Each row is followed by its group and then its class within the group.
[.01 .07 -.06 -.18 .06 .19 -.11 .00 .00 -.33 .09 -.31 .20 .09 .01 .01 .14 -.07 .17 .05] -> gs > Fb
[.09 -.01 -.12 .03 .17 .24 .16 -.14 .08 -.21 .03 -.20 -.04 .02 -.01 .09 .20 .02 .15 .14] -> rd > pr
[.12 -.05 .00 .07 .14 .24 -.08 .01 .12 -.28 -.01 -.31 .00 -.10 .42 -.06 .20 .02 .09 .05] -> rd > fj
[-.06 .02 .00 -.10 -.02 .13 .08 -.09 -.04 -.21 .08 -.11 .11 .09 -.03 .02 .08 .03 -.01 .12] -> gs > zs
[.10 .16 -.06 -.24 .28 .31 -.28 .03 .16 -.31 .04 -.61 .08 .07 -.13 -.07 .30 -.26 .27 -.01] -> gs > zs
[.07 .07 -.11 -.29 -.11 .13 -.15 .10 .02 -.47 .18 -.39 .20 -.02 -.17 .05 .09 .02 .24 -.01] -> gs > zs
[-.47 .00 .01 -.09 .21 .27 -.17 -.03 .16 -.14 .00 -.52 .00 .03 -.11 -.06 .29 -.09 .09 -.05] -> rd > pr
[.18 -.01 .09 -.09 .10 .17 .07 -.10 .06 -.37 .05 -.18 .12 -.02 -.03 -.01 .05 .00 -.04 .18] -> rp > Nt
[.09 .07 -.07 -.09 .13 .16 .12 -.13 -.02 -.23 -.09 -.16 .03 -.02 .06 .08 .11 -.04 -.03 .11] -> rd > fj
[.08 .01 .02 .01 .20 .16 .08 -.02 .03 -.15 .22 -.09 .03 -.16 .02 .12 .14 .00 -.13 .11] -> rp > ff
[.01 .09 -.05 .01 .20 .30 -.09 -.09 .25 -.11 .00 -.28 .05 .01 -.27 -.01 .24 -.04 .04 .04] -> rp > Nt
[-.04 .08 -.05 -.39 -.03 .12 -.09 .09 .03 -.51 .21 -.41 .22 -.04 -.09 .05 .12 -.12 .24 .09] -> gs > zs
[.18 .00 -.02 -.10 .11 .22 .09 -.03 .05 -.35 .15 -.35 .05 -.04 -.07 -.02 .16 -.07 .10 .12] -> rd > pr
[.07 .10 -.13 -.16 -.09 .05 -.05 .00 .01 -.22 -.09 -.27 .19 .08 -.12 .02 .14 -.04 .21 .04] -> gs > zs
[.05 -.01 -.11 .12 .16 .37 .03 -.14 .16 -.11 .06 -.15 -.02 -.04 -.02 -.03 .28 -.16 .05 .04] -> rp > ff
[.10 -.25 -.06 .11 .20 .20 .15 -.15 .05 .00 -.11 .04 .01 .06 -.05 -.06 .12 .09 -.12 .18] -> rp > ff
[.24 .01 .10 -.09 .15 .15 .22 -.10 .00 -.37 .04 -.22 -.06 -.05 .06 .05 .19 .05 -.10 .20] -> rd > fj
[.03 .08 -.07 .05 .27 .19 -.28 -.02 -.03 -.17 -.05 -.38 .05 .21 -.06 .03 .13 -.12 .12 .02] -> gs > Fb
[.02 .07 -.07 -.22 .13 .20 -.21 .02 .03 -.25 .11 -.33 .15 .09 -.22 -.02 .19 -.17 .28 .02] -> gs > zs
[.04 .12 -.07 -.04 .13 .15 -.03 -.06 -.05 -.20 -.02 -.32 .13 .11 -.23 .01 .15 -.04 .17 .04] -> gs > zs
[.01 .08 .07 -.01 .02 .11 -.16 .09 .15 -.17 .06 -.17 .01 -.13 .02 -.07 .13 -.10 .01 .02] -> rp > ff
[-.09 .04 -.14 .11 .28 .29 -.13 -.06 .17 .03 -.02 -.24 -.05 .01 -.11 -.08 .26 -.10 .00 .00] -> rp > ff
[.02 .13 -.12 -.01 .23 .31 -.02 -.11 .13 -.09 .00 -.18 -.03 .05 -.19 .00 .13 .02 -.04 .11] -> rp > ff
[.10 .04 -.02 -.25 .18 .20 .06 -.13 .07 -.37 .09 -.44 .09 .02 -.15 .10 .29 -.08 .22 .08] -> rd > pr
[.10 -.04 -.07 .00 .21 .29 .01 -.11 .13 -.23 .03 -.40 .06 -.01 -.16 .85 .29 -.08 .00 .07] -> rd > pr
[.08 -.03 -.07 -.12 .06 .15 .20 -.02 -.04 -.15 -.02 -.16 .19 .04 -.05 .00 .06 .06 .09 .14] -> rd > pr
[.09 -.06 .03 .03 .12 .19 .27 -.10 -.02 -.19 -.11 -.05 .02 .00 -.03 .00 .06 -.01 -.05 .21] -> rd > fj
